[ 10   7 -13 -23 -10  10 -27   3  -8   2  -8  -9   1   4 -50  19   5   3
  -2  40 -33  24 -32  18   0  14 -22  17 -33   2 -25   5 -28 -14   2 -10
 -28  11 -10   5  43   8   1] => voz
[  2  -1 -47  -1  54  11 -14 -10 -22  88  18   6  18 -11 -20  24 -27 -64
  39   4  23 -10 -20  11 -34  -8 -35  -3 -18   5  -8 -31 -15  17  15  36
  12  12 -73   5  38  14  73] => Duf
[-32 -14  19   5  35 -14  -9 -35 -17  26  -7  -2  15 -33 -22  19   1 -42
  12 -60  21   2   9   4   0 -21  22 -41  -5  30 -24  -9   7  20   9 -27
 -10 -16  -5 -24 -16   0 -40] => Duf
[  2   7   1  19 -29   5  -9   1  11 -38 -29  35 -13 -24   4  -8  21 -26
  19 -34  45   7  14 -33   9 -13 -21   0  14 -22   6  -5  -9  39  13 -11
   9  -2 -12  -5  22  22 -18] => Gutub
[ -8   8  64  41 -27   6 -13  30   9  14  -5  26  -5 -21  -3   4 -21 -17
 -56 -25 -22  13 -33 -14  12   4   3  22  -9  -6   6   2  38 -19  -5  19
  14  -2  11  25  -6  23  -3] => Bev
[  2 -18 -10  27 -43 -26 -21  27 -20  10  -2  13  45  -8 -50 -20   7  12
 -11  48 -39  17  31  15  32  -6  -9  17   8 -37 -32  12 -43  32   7 -31
   3  36  33  22  -2  33 -22] => Sal
[ -6  18   7  16 -13  -1  15  23  -3 -45   2   3 -12 -14  -7 -16   1  37
   1  11 -60   6  49  13  35 -16  -7  -1  31  -8  -2  -4   6  -8 -14 -22
  12   7   8   8 -51 -11 -29] => Gutub
[ -4 -12  -7   5  11 -10  20 -18  -3  -7 -17  20   6 -12 -16 -12   0 -14
 -20   1  -2  -8   8 -23  20   9  10  -9   6  11   3   5  34  17 -14  -9
 -22   6   7  13   7   2 -33] => Bev
[ 14  21 -11  19 -18   6 -21  19 -13  27   8  22 -12 -26 -39  -5  28 -23
 -74  35 -13  23 -14   6  31   6 -20 -33   5 -19  40 -14 -41  -2   4  26
   6  32  -7 -14 -13  25 -25] => taz
[  2  24 -15   5 -19  14  45 -11  44 -21 -10 -10 -27  -1  20  20  -7 -34
  77 -34  67   8  20 -25 -37  15  26  10  76   2  38 -53 -42  41 -10  43
   1  25 -12  10  36  57   9] => guf
[ 34 -10  61  10 -53  23 -18   5  30 -38 -21  21 -18  19   2  14 -11  -8
 -35  24 -20  11 -13 -19  25   3 -14  41  -7  13 -18   1  43 -11   3   8
 -26   2  30  20  25  34  -2] => voz
[ -8  44 -13  21  18  -7   7  -5  12 -22  -3 -30 -13 -20  -3  20  14  33
   2   5 -36 -10 -30  11 -10  36  -3 -25   1  11  36 -19  -9  -7 -16  16
 -19   8 -12 -10  26  -5 -17] => Mul
[-25 -22 -52  -5  22 -64  44  -4  -4 -11 -10  12  19  -5  13 -78   8  41
 -23 -29  26  30  18  11 -27  18   9  13  -1  -4 -26 -12  12   1   3 -67
 -22   0  25  22  -5 -15 -15] => gok
[-20  -5 -25  10 -10  -7  -5 -18 -19   9   5  21  -3   2 -21  22  18   7
   7  -3 -31  20 -15 -15  -8  -9 -10 -25 -22  -2   9 -14   4 -26  23  14
  19 -32 -40  10 -16 -12 -13] => Sal
[  0   8  -5  19   9   9   3   5 -25 -26   4  15  19 -17 -15  -1 -15 -26
 -37  45 -18 -19  35 -27  25 -12  39 -26   9  -9  51   4 -14  21 -13   7
  -8  24   1  29 -57  29   7] => Bev
[  4   5  22  27  -6   8 -16 -28  21 -14  14   5  19  17  -8   7   1   5
 -40 -24 -10 -14 -42 -40  56 -26 -10  36  38 -38 -42   9  52  26  -6  30
  14  19  31 -14  33   8   0] => mavev
[-14   7  -7  -3  26 -14   9 -13 -21   3 -11 -31  12 -16 -40 -12  14  34
  44 -29 -25 -12  10  -6   4 -36  -3  21  13 -30 -42 -14  27  -6  -8 -24
 -25   4  13  23  16 -14 -26] => guf
[ 18 -13 -31  -5  32   8  -3 -37 -26 -15 -22  32  53  15 -14 -14  14   4
  30 -52  49   3  46  10  -8 -44   5   8  64   5 -52 -16  -6  -2 -16  -2
  45   3 -32 -12 -35  17  14] => Gutub
[ 13 -13 -56  10 -12 -14   9 -14  23 -50  27  16   4  14  26 -14 -21  31
  -2  25   2   2  21 -14  23  30  -1  22  31  21  16  36   9   5 -19  -3
 -32  -6 -11  17  17 -31  17] => gamil
[ 17  19 -14  37  27 -16   6 -13 -19  20 -12 -42  10 -26 -48  37 -25   6
  -2  48  -7 -28 -30  -6 -10   1  45   4  -8  17 -12 -33  23 -10 -11  35
 -30  27  51  -7   5  48 -17] => Mul
[-16 -18 -69  10 -14   2  -3 -14   9  36  -1  33 -15   1 -30 -20  20 -25
  26 -44  37   0 -23   9   0 -24 -20  -6   7 -20 -25  10  -8  -3 -23   3
   7 -36  -2   0   8  34  17] => kiv
[ 25   1  -9   5  -3 -10   8  -2   9 -15 -16  14   5 -13 -10   1   0   3
 -20  -8  42 -14 -11 -12  12 -16  -1  21   0  16 -17  -6  25  20  26 -24
  -3 -13  -1 -11  16   9  11] => vad
[-12 -13 -49  -3  -3 -15 -14 -13 -26  34  12 -37 -35 -12 -32  29  -2   4
 -20  16 -39   7 -66  28 -24   3 -19  24 -83  -6 -19  23 -13 -18   9  -6
 -22 -22  24 -27  68  -8 -24] => taz
[ 13  17  -5 -24   3 -14   3   8  14  25 -20  -2 -32  21  12 -25 -30 -23
  10  50  50   2  -2  12 -43  34   5   9  -1 -28  -9  26 -13 -18  41   1
  23  32  26  19  49  -2  -2] => voz
[-16 -49  38  16  -1 -24 -28  -4   1  18   2  31  22 -12  -4   2  12 -17
   8 -36  20  16   5   6   4  -7 -24 -39 -21  23 -11   4 -19  38  28 -25
  36 -21 -32 -30 -19  37 -20] => kiv
[-19 -16  35   7 -46   9 -42   5  -6  -1   7 -47  18 -42 -10  11   7  24
  54  -2   1  -9  13  27 -14 -16 -24  33 -46   2 -56 -15 -39   0   1 -36
 -34   6  -6   7  15  40   5] => guf
[-12  10  11  26  -4  -4 -10  -5  -9  17 -11  14  18 -29 -26   7 -15 -19
  20 -13  -1 -21   9  -3   9   5  -1 -12  -4 -21   5  21  12  27  12 -17
  22  17  -3  -1 -13   0  14] => mavev
[-27 -26 -42 -24  49 -17  -6  -6  -8  29  19 -19  34   3 -37 -13  30   9
 -29  -4 -26  27   9   3  64  -8  -5  40  50  -4 -68  -9 -31  46 -11 -57
 -14  25 -38   1   2 -17  -9] => taz
[-11 -13  10  19 -30  16 -23  17 -18  -5  16   9  -6  17 -12   5  -6 -19
  -3   0 -18   5  42  -6  25  -4  37   0  -9  -5   6  34 -13  22  24   2
  17   3  28 -20  14   5 -10] => Sal
[  4  15  54  10   0  -4   8  33   9  -6  -8 -24   9 -24  15 -16 -18  26
 -91  17 -41   1  -2   3  22   3   5  -6  19 -16  49  42  -9   0  -6 -18
   5  22  10  18  44 -15   6] => Mul
[ 20 -29   5 -27  32 -18  15  -1 -14 -14  16 -14 -10  21  -8  26   4  19
  17  52 -37  -7  19   6 -11 -18 -29   5 -41   4   8 -22 -25  26  17  -2
  -2  -7  16 -12 -25  -2   4] => guf
[-12  21 -29  15   5  14 -12   8   9   3  -3  16  -1 -13 -20  -1  21 -38
  14  21 -24  13  40  21  15   0 -26 -40   7   4   0  -2  -8  42  11  10
  16   4 -41 -15  18  38 -49] => Mul
[  7  16 -15  13 -15  -5   2 -16   8 -22  -3  -1   7   4   7  26   7  10
  28 -26  14  -2  28 -15  -7   0   5  13  12 -11  -5  -7  23   9   9  10
   1   2   3   2  17   8 -15] => mavev
[  4  39 -13 -11  20  38   7   0   4  -2  30  -5  -6  34  48 -17 -17 -34
   1  21 -26  -2 -12  13  25  13  24 -17  41  24 -10 -54 -10 -17 -12  59
 -20  46 -51  -4 -13  23  33] => Duf
[  7   2 -38   4  28   7 -40 -29  -3  -2 -15  -2  34  54  23 -26  -3   3
  60 -52   8 -16 -33  11  -2  25 -24  -1  38 -24 -79  16 -11  -4 -27  26
  24 -22 -21 -20  24  -5  14] => Bev
[  4  24 -29  27 -26  10  20  28 -17 -17  22 -16  -8 -15 -50 -10 -58  39
 -50  28 -42   4  15 -18  31 -54   5  61  29  14 -15 -35  19   6  10   3
  -3  33  37  12 -44 -14  37] => taz
[ -4  16  27  -8   2  21 -19  -5  -2 -31 -25  27  -8  18 -27  -9  20  12
 -25  14 -61   3 -22  12  20   4  -9 -17  11  -5   7   9   4 -42 -11 -13
   6  -3  -2  19 -42 -16 -22] => voz
[ -3 -21   6  12   2  -8 -13 -10   0  -3 -16  16  -1  12 -16  26  -5   9
  14 -12  49 -13   5 -13 -12  11  17   8  -6  18  -8   4   3   3  24  -2
   4   4   6   4  21 -19  15] => gamil
[-11 -15  47  11 -24  20   1  15  25  22   0  18   5  -6  24  21 -12 -41
 -32 -20 -13  -2  -9  -1  23  -1   8  22  10  33 -16   9  25  -2   7  -9
   4 -11   2   1  21  28 -20] => vad
[  5   6   1   8  -6  18 -10  -3  -3  -5  -6   2   7  -1   5  12 -13 -15
  18 -17 -12  -9 -27  -6  -2  10  22   0  -9  26  15   5  21 -17 -22  12
 -28 -23  -1  -8   4  24   3] => kiv
[ -9  -5  25  19  13 -10 -18  17   4   3 -20 -28 -23 -24 -65   2  -6  25
 -53   8 -19  14   3  -7  12 -10   1   7  23 -10   5  -5  -6  -1  -7 -25
  10 -21  46  -2 -37  -5 -39] => taz
[  1   5 -23  26 -14   1 -18 -17  -8  13 -23  24  17 -26 -43  24   5 -21
   7 -15  37  -9 -22 -20  -9  -3  -9 -20 -22  11  -3   4 -17  29  14  10
  -1   7 -17 -18  28   9  18] => Mul
[ 31 -35   3  23 -62   2  26 -20  -3  -4  23  49   6  20   4  39 -35 -13
 -12  -3  13  -3 -16 -22  16   7  15  28 -26  50  16   9   7  30  20  32
  26   9  12 -41   6 -10  78] => Sal
[-14  13 -22 -19 -17  -8  -2 -24  20  26  20 -36   8 -31   2 -26   2  -7
 -55  24  52 -11  26  25  -2 -14  12  31 -33 -22 -48  34  11 -22 -12  -9
   4  -1  -2   1  39   4  29] => kiv
[-10   7 -28 -22   2  31  23 -20  16  22 -12  10 -14   8  40 -23 -11 -19
 -22   9  71   1 -32   8 -20  33  36 -24  36  26  26  -3  -3 -37   6   6
  14 -11 -25  -5   5   1   2] => gok
[-29 -33  34  36 -16  12   6  25  11  35  -8   2 -10 -38 -20 -20  -5  23
 -25  25 -86  -7 -11  41  31  10 -29 -34  19  -1  35  24  39 -40 -38 -43
  -5 -42  22  41 -38  19 -47] => gok
[-32  -7  20  -9  27  -5  -1  13 -11  31 -18 -16 -45 -24   4 -23  -6 -30
  -2  18 -15  -8 -51 -10 -28  32  29 -29 -24   1  38 -17 -58 -22   8   0
 -17  36  -1  11  15   9 -17] => Duf
[  2  12  13  21  -1  34 -42  15 -26  -1  -1   9  25  -9 -24  26  -9 -44
 -10  18 -44 -22  71 -13  29 -22 -16  14 -22  -7 -14   3   3  41   5  10
  12  11   8   8 -16   8  -6] => Bev
[  3   3  30  23 -33   4  -7  22  11  -5  -2   4   3 -34 -18   0 -13   2
 -26  -2  45  -1   7 -16   7   7   4   6  -8  12  32   6  -9   0   1  17
  12   4  -4  -8  12  -5  56] => gamil
[ 14   3  41  18 -40  18 -10  40 -22 -11  -6  47 -12  17 -23   3  16 -22
 -15  13 -53   5  52  -5  18 -12  -6  -3 -40 -20  34   4  -4  20  27  19
  29  16  29  -5 -11  -1  18] => Sal
[  2  53 -18   0   1  11  -6  -3  25 -11  -8  17  16  -6  22 -24  25 -27
   1  -4   3   0 -14   3  15  33   1   7  37 -11  16   4  -6   4 -21  18
  28  -1 -26 -17  -2   5 -23] => kiv
[-22  -6   6  29  -8   3 -11 -35  18 -11  -1  31  15  37  -9  11  13 -49
  -3 -19  -4 -17   0 -30  -1 -14 -37   0 -32 -16 -68 -45  32  36 -13  62
  12  -5  19  -9  -6  36   9] => Bev
[ 32  35  12 -24  41   7 -32  -6   0 -32 -54  24 -20  10  22 -16   6  25
   9  41 -33 -35 -23  -1 -44  45 -33 -14  -2 -24  25   9 -28 -43  22 -18
   7  23 -35  45  -9 -46   1] => vad
[-11   2 -47  11 -14   4 -18  26 -17  56  52 -48  18   3  16  16 -89 -34
 -33  36 -19  -3 -13  21  58 -11   3  19  20   9 -40  36 -14   5  12 -20
 -16 -24  50  -7  -8  -5  22] => voz
[-46  83 -58   6  -5   5   0 -13   1 -30   6 -40  -5 -23  17  -5  37 -19
  40 -40  61   4  62  -3   5  -5  47 -21  51 -17  -7 -23  -9  26  32  -6
   3   7 -22 -23  10  -6 -82] => taz
[ 11 -20  24  14   8 -10 -11   1 -20  28 -20   5   1   0 -38  17 -17  10
  -1 -11 -46   0 -41   0   8   0  -5 -26 -13  20 -14  -9  12 -18  -2   7
  -8  -7  24 -14  -9  12 -28] => kiv
[ -9 -43  77   4  16  -4 -15  45  -2   7 -15 -21  -3 -36  20 -36 -24  35
 -30 -21  36  18   2  26  10 -16   8  -9  47  16  14  13 -10 -24   5 -69
  14 -25  -5   6 -22  35 -21] => Gutub
[-11   5  44 -20 -15   8 -28 -15  39 -45  -8 -34 -40  31   3  47  21  -2
 -48   5  11  29 -10  -9  -5  10  -4  31 -47   4 -38 -16  -3  15  42   0
   3 -15  -7 -18  74   7 -20] => voz
[  2 -43   6  35 -13  39 -31 -19  -1 -14 -16 -26 -15 -26  -8  23  -9  -9
  21 -33  -8 -39 105 -15  37 -50  -3  43  32  44 -30   4  36  56  28 -28
  12  -3   2  -5  70  14 -61] => Duf
[  5  -8  36  22 -41   7   2  29   3 -12  10 -25  21 -32 -13  -1 -15  -4
  -2  17 -40   6  73   0  25  12  24 -10  13  -6  40  38 -19  22 -22   5
  17  24  10 -12  10  39  -3] => mavev
[ 22 -43  63  -4  28 -21   2  38  15 -37 -21   9   1 -10  -6 -48 -15   9
 -60  16 -26  11  82  21  35  14 -26   2  26   1  32  10 -28  86   1 -74
  19  29  23  -5 -27  24  12] => mavev
[ 30  31 -10  -6  18  22 -13 -59  15 -41 -16 -38   1 -28  17   1 -28  -7
   0 -43  91  -7  58  -1 -14 -18  17   8  52  16 -10   5  16  12   6   0
  39 -48 -40 -34  -8 -12  15] => guf
[   3   26   46   -3  -63   22    4  -11   44   18  -28   19  -42  -30
   21  -45  -30   -2  -64    8   24    4 -114    8   -7   31  -44  -18
    8  -12    1   18    2  -56  -13   34   11   20   -7   11   54    2
    4] => Bev
[ 13 -15   9   7 -10   4   7   2   3 -15   7  -5 -16  31  25   1   1   1
 -30  -8 -21  10  27  10  11   4  15  14  17  10   4   3  -7  -1  -2  17
  21   1   9 -21   1   9  -3] => taz
[-18  11 -13   0  27 -13   8 -12  14 -18 -16  -3  33   2  -3 -17   9 -11
 -18   4  57 -10  37   3 -12  31  22 -12  23 -14   8  -7 -25  46  -4 -15
  17  20 -54  18  17  14  27] => Bev
[ 13 -31 -41  -6  19 -36  27 -33 -13 -18  -2  12   1   2  19   2   2  12
  12   7   9 -10  20  -2  10  16  18  39 -15  51 -34 -26   4  10  10 -14
 -15  26   6  -8  -6 -16   5] => gamil
[ 24 -30  13  17  25 -11  37 -23 -14  11 -29  32  -8 -12 -31 -10  -2   1
  46 -41  52 -42  53  -2 -13  18  51 -42  23  41  48 -12   8  14 -11  -1
   1  50   6  -9 -10  18  41] => kiv
[ 18  14  18  -9 -12  15  -8 -14  -4 -27 -30  13  -1  -1  24 -22  -3 -27
  -4  11   0 -18   5  13  27   3 -25 -21   4  12  -4   2   8  18  22 -25
 -12  15   3  -7  14   6 -15] => voz
[ -1 -34  12  18  13 -34  20  -1  24  -8  10 -10  14 -10   7 -13   6  26
  25 -10  30 -19  19 -17  29   1  41  26  59  29 -34  -6  16   7  -9 -35
 -14   8  44  -3 -31  33 -37] => vad
[  2   7 -30  34   9 -25  28   1  23 -25  17  10   1   0 -13  10   4  42
  31   9 -22  -2  36   1  23   3   7  40  64  15  -9 -35  23 -12 -30  12
   9   3  21  29 -69  -3   2] => gamil
[ 32  35  11 -14  42  28  -4   3  -7  16 -21 -20 -24  35 -12   7   6  -1
  50  17 -53 -16 -63   9 -28  -2 -12 -18  13 -18   2 -55 -12 -55 -34  89
  17  10  18 -15 -12  43  11] => kiv
[-24 -15  -2  62 -57   9  -8   1  10  52   6  30  14 -34 -42  60  31 -70
 -27 -13 -50   6 -29   2  47 -25 -14  -1 -49   7 -15  23  41   8 -29  34
  20 -70  16 -30  -4  59 -39] => Mul
[-11  -6  -4  10  -3 -12  18   1 -13  31  17 -11  -3   1 -32  56 -12  12
   8   4 -49   5 -50   2   1  -1  10  20 -14   8  -1  -8  -2 -20 -17   1
 -25  -2  22  10 -28 -14  17] => taz
[ -6   3  15  19   5  15 -15   3   0 -24  -9  17 -15  13  18 -23   2 -33
  26  -3 -22  -8  60  -3  19  10  23  -5  26  -4  11   6  20  19   5  -4
  16 -12  19  -2 -33  14 -30] => Sal
[ -3 -23  57  18 -63 -18 -19  23  21 -22  15 -25 -14 -39 -69   6 -42  72
 -72  29 -32  20 -19   6 -12   6 -20  59 -75  -2 -29  47 -11 -16 -20 -21
  -2   5  37  10  18 -24  56] => Bev
[-27  -8  50 -37   8  34 -29   3  23  48  16   8 -27  35  19  14 -10 -22
   0   9 -23  21 -45  41  13  14 -13 -21   4  -4 -39  36  29 -33  19  -6
  -4  -5  -9  -2  33  10 -63] => mavev
[ 25   4  11 -28 -30  20  21  15  19   8 -20  49   5  17  14  -2  45 -30
  23  26  18  14  65  33 -10 -26 -50   7   2 -26 -15 -13   5  34  22  -9
  19  19  18  22  21  34 -23] => gok
[  0  -9  24  -2  28  -9  18  23 -14 -38  22  -7 -15  30 -28  32  -3  48
   9  17 -84   1  43  35 -12 -33 -21  -2 -29  -4  12 -45   5  24   4 -12
 -25  26  33  20 -35  28  20] => mavev
[  3  -2 -32  25  -8   6  -3   3 -22 -23  -1   5   0  -4 -29  38  -8  21
  33   4 -27  -9  20  -5  10 -18   2  14  14   5  -1  -7  -3  14   6 -10
  -6   9   8   6   8   6 -29] => Gutub
[-16  32   9  16 -28 -12 -19  -6  35 -21  -9 -14   4 -19  -2 -11  16  24
 -56  -9 -12  34 -25  16   2  20 -14  -3  13 -46 -20  19 -25 -30 -28 -11
  39 -47  21   1 -52 -18 -10] => gok
[ 10   8 -20  25   0  12  11  -5  -4 -23 -16 -15 -32 -13  -9  31 -13  22
 -26  16 -32 -25   0   2  19 -32 -14  -9   6  19  22 -14  10  26  25  -3
   2  -2   8  -2  25   8 -18] => Mul
[ -4 -11  11   1  10 -13   3  -6  10   1 -10  22   4  -4  -6  -1  -3  -2
   0 -11  31  -3  -8  -2   1   6 -23   8   3  15   7  -2  13  15  21 -38
   5  -7  -8  12  -4 -13  24] => voz
[ 16  -9 -31   9 -18  28 -13 -26 -20   3  22  -3   3  -7   2  37  -1  -7
  21  12  -6 -15  30   4  16 -27   7   7 -24  10 -14  28  22   3  16   7
  11 -18   9 -19   6   0  -4] => gok
[-21  -2  64  23 -27  18 -28  29  11  -2   8  -2 -64 -11 -20  28 -29 -18
 -50   4 -46  26 -11  19  22 -33   0 -14 -28  -4  -4  -1  11 -24  19  -9
  20 -73  36  -4 -96  22 -36] => guf
[  9 -10 -69  -3  17 -26  10  -2 -24   8  22  20  20  -5  -6 -12  10   5
 -26 -59  42  30  17  24  30 -24 -17  22   2  16 -41  13  13  22   7 -32
  18 -39  -5 -57  15 -25  -6] => Gutub
[-18  14  -3   1  35  -7  23  12  11  20  22   4  10  27   5 -12   9 -23
  10   2   1  15  12  -5 -14  13  14   0  45  -7  17 -32 -26  -1 -16  46
  53  10  -9 -18 -61   9  21] => taz
[ -3   2  -8  36 -47  -3  -3  19   1 -17  34  23   5 -50 -54   4   0  29
 -16  -9 -68  27  50  14  46 -30 -17  13  13  13   0  49 -19  33 -12 -22
   4  38  21  -7   2  -4 -25] => Mul
[ -6  -8  -8 -11   7  16  25 -48  28 -24 -16 -35 -22  14   7  21 -16   0
  42   8  10 -21  44   6 -26  26  31  36  39  43 -33 -43   6  14 -13   4
 -32  30  17   8  44  23 -48] => guf
[ 29  -9  23 -10  21 -28  21   6  -8  -6 -33  -1 -38 -51 -33 -16  12  -5
 -43   7  17  19  49  37  -8 -21   6  16 -47   2   3 -15   6 -14  -6 -24
   7  -5   7   8 -30  23  46] => gamil
[ -4 -14  -9   7   1  26   6  -3 -12   0   6  -4   1  16 -10  23  -4  16
  25   6  -7 -12  -5  -8   4   5   6 -13  -2  30  13 -18   3  23  29  10
   9  14 -10 -24  38  -3  -1] => gok
[ 14  -5  20   2  33 -53  -6  36  -1 -56  17   8  27  11  20 -64  -2  87
  19   5  -9  10  18  14  -2  13 -35  23  15  -5   2  17 -26   8  17 -29
  52  11   5 -18 -49 -56  32] => gamil
